Here is a tiny trained network, its code and every weight. The questions are about switching its units off for an input and a target symbol, where a switched-off unit gives its printed mean instead of its output.

import numpy as np


def w(rows, s, z=0):
    codes = np.array(rows[::2]) - 128.0
    scale = np.full(codes.shape[1], s)
    scale[-1] = z or s
    return codes * scale


def f(y):
    return np.maximum(y, 0)


def softmax(a):
    e = np.exp(a - a.max(-1, keepdims=True))
    return e / e.sum(-1, keepdims=True)


def log_softmax(a):
    a = a - a.max(-1, keepdims=True)
    return a - np.log(np.exp(a).sum(-1, keepdims=True))


def net(x, mask):
    ids = ['Ψηθλστ'.index(c) for c in x.split()]
    T = len(ids)
    res = E[ids] + P[:T]
    r = res
    for j in range(2):
        rows = slice(4 * j, 4 * j + 4)
        q, k, v = (r @ M[0][rows].T for M in (Q, K, V))
        z = softmax(np.where(np.tri(T) > 0, q @ k.T / 4**0.5, -1e9)) @ v
        o = O[0][rows]
        res = res + np.where(mask[j], z, o[:, -1]) @ o[:, :-1]
    y = f(res @ A[0][:, :-1].T + A[0][:, -1])
    res = res + np.where(mask[2:18], y, B[0][:, -1]) @ B[0][:, :-1]
    return log_softmax(res[-1] @ U[:, :-1].T + U[:, -1])


Q, K, V, O, A, B = {}, {}, {}, {}, {}, {}
E = w([
[173,142,49,87],'Ψ',
[82,53,96,136],'η',
[119,3,123,115],'θ',
[186,124,115,80],'λ',
[170,177,123,99],'σ',
[67,120,94,158],'τ',
],0.019)
P = w([
[169,131,157,248],'0',
[130,151,75,95],'1',
[162,128,53,155],'2',
[120,150,190,124],'3',
[94,136,57,64],'4',
[182,109,95,171],'5',
[97,143,158,61],'6',
[121,133,70,76],'7',
[160,121,160,150],'8',
[80,125,83,29],'9',
[151,131,89,105],'10',
[110,117,138,94],'11',
[129,160,90,93],'12',
[134,137,92,96],'13',
],0.011)
Q[0] = w([
[118,126,119,196],'H1',
[149,166,155,132],'H1',
[140,129,70,43],'H1',
[173,109,96,175],'H1',
[104,107,161,207],'H2',
[43,104,242,146],'H2',
[3,86,236,186],'H2',
[115,166,92,37],'H2',
],0.017)
K[0] = w([
[95,111,111,146],'H1',
[125,158,125,161],'H1',
[175,135,120,84],'H1',
[131,101,110,172],'H1',
[81,128,170,71],'H2',
[56,145,98,27],'H2',
[72,135,125,2],'H2',
[150,109,67,139],'H2',
],0.025)
V[0] = w([
[140,149,120,190],'H1',
[227,121,151,99],'H1',
[103,121,171,69],'H1',
[137,130,173,165],'H1',
[128,62,1,127],'H2',
[210,8,170,70],'H2',
[124,137,141,172],'H2',
[39,36,128,133],'H2',
],0.013)
O[0] = w([
[123,106,126,88,86],'H1',
[84,211,121,152,222],'H1',
[134,122,89,174,116],'H1',
[131,110,72,95,57],'H1',
[203,46,102,109,254],'H2',
[117,103,108,5,190],'H2',
[143,144,102,146,132],'H2',
[101,113,28,135,132],'H2',
],0.015,0.0096)
A[0] = w([
[174,218,106,70,102],'N1',
[64,63,65,136,53],'N2',
[117,122,146,197,103],'N3',
[2,57,172,206,235],'N4',
[97,239,111,133,145],'N5',
[95,106,119,232,154],'N6',
[54,61,95,222,138],'N7',
[217,221,85,153,127],'N8',
[50,133,209,63,142],'N9',
[218,182,151,78,2],'N10',
[99,23,70,167,123],'N11',
[8,153,211,170,80],'N12',
[135,171,179,204,210],'N13',
[27,146,92,113,140],'N14',
[162,81,112,121,205],'N15',
[11,50,140,73,144],'N16',
],0.0092,0.0054)
B[0] = w([
[167,109,77,115,201],'N1',
[166,131,210,99,215],'N2',
[106,150,169,100,144],'N3',
[245,85,70,118,146],'N4',
[66,145,156,84,177],'N5',
[171,134,158,71,152],'N6',
[165,112,129,235,171],'N7',
[79,92,180,137,203],'N8',
[33,154,97,131,180],'N9',
[252,134,182,95,183],'N10',
[96,155,195,114,250],'N11',
[171,110,36,145,151],'N12',
[119,106,87,167,183],'N13',
[159,126,108,116,151],'N14',
[54,101,76,138,224],'N15',
[164,196,83,176,211],'N16',
],0.019,0.015)
U = w([
[77,8,125,72,146],'Ψ',
[102,189,210,177,142],'η',
[126,255,199,85,68],'θ',
[100,225,83,173,253],'λ',
[186,143,71,134,73],'σ',
[198,116,167,125,89],'τ',
],0.0062,0.0042)

Each question gives the input, a string of symbols that net reads in full, and the target symbol t.
The units are the heads (4 rows each of Q, K, V and O) and the neurons (one row each of A and B). Each row of codes is followed by its name. A weight is (code - 128) times the scale printed after its matrix; where a second scale follows, it is the last column's (O, A, B and U).
mask holds one flag per unit, heads first, then neurons. A switched-off unit (its flag False) gives its mean, the last column of its rows in O or B, instead of its output. The means were averaged over made-up inputs and are rounded, as every weight is.
A unit's drop is (log p(t) with every unit on - log p(t) with that unit switched off) / (log p(t) with every unit on - log p(t) with every unit switched off).
The circuit of an input: a set's keep is (log p(t) with only the set's units on - log p(t) with every unit switched off) / (log p(t) with every unit on - log p(t) with every unit switched off). Starting from the 12 units with the biggest drops (on a tie, the unit counted first), units are removed one at a time, each time the one whose removal leaves the highest keep (on an exact tie, the one counted first), for as long as the keep stays at least 0.8.
circuit, biggest first: the units of the circuit, biggest drop first
most important unit: the unit with the biggest drop
k most important neurons: the k neurons with the biggest drops, biggest first
heads that matter: for each layer, one digit per head in row order, 1 if its drop is at least 0.15 and else 0, layers parted by /
input η λ λ λ Ψ τ Ψ Ψ, target Ψ: most important unit -> N16
input η τ θ λ λ τ θ λ λ σ, target Ψ: circuit, biggest first -> N16, H2
input η η η τ θ λ θ, target θ: circuit, biggest first -> N2, N16, N11, H2
input η η λ λ λ θ τ λ η λ, target Ψ: circuit, biggest first -> N16, H2
input λ η η η Ψ τ σ θ η, target σ: circuit, biggest first -> N4, H2, N12
input σ θ Ψ Ψ θ Ψ Ψ θ θ η τ λ, target λ: circuit, biggest first -> H2, N12, N9
input η η θ λ η Ψ η τ σ θ Ψ, target Ψ: heads that matter -> 01
input τ τ λ λ η λ, target η: heads that matter -> 01
input η θ λ Ψ θ η η, target θ: 3 most important neurons -> N2, N11, N16
input η θ λ λ σ λ τ η θ, target τ: circuit, biggest first -> H2, N4, N6
input η λ Ψ Ψ λ Ψ σ Ψ η τ τ Ψ θ τ, target Ψ: heads that matter -> 11
input θ τ τ λ η η λ σ, target σ: heads that matter -> 01
input Ψ λ Ψ λ λ η θ σ, target τ: heads that matter -> 01
input θ θ Ψ Ψ λ σ Ψ Ψ Ψ, target σ: circuit, biggest first -> H2, N16
input Ψ η η η τ Ψ, target τ: circuit, biggest first -> H2, N10
input σ η λ λ Ψ θ, target λ: heads that matter -> 01
input η λ λ θ σ, target Ψ: circuit, biggest first -> H2, N16
input σ Ψ τ η Ψ, target λ: heads that matter -> 01
input τ η η Ψ η, target η: most important neuron -> N11
input θ τ θ Ψ λ Ψ η λ η λ λ η, target λ: 3 most important neurons -> N16, N9, N10
input σ τ Ψ, target λ: heads that matter -> 11
input λ λ σ, target θ: heads that matter -> 01
input θ σ θ λ σ Ψ λ Ψ η σ λ θ, target σ: most important unit -> N4
input λ η Ψ σ θ σ Ψ η λ, target θ: 2 most important neurons -> N9, N10
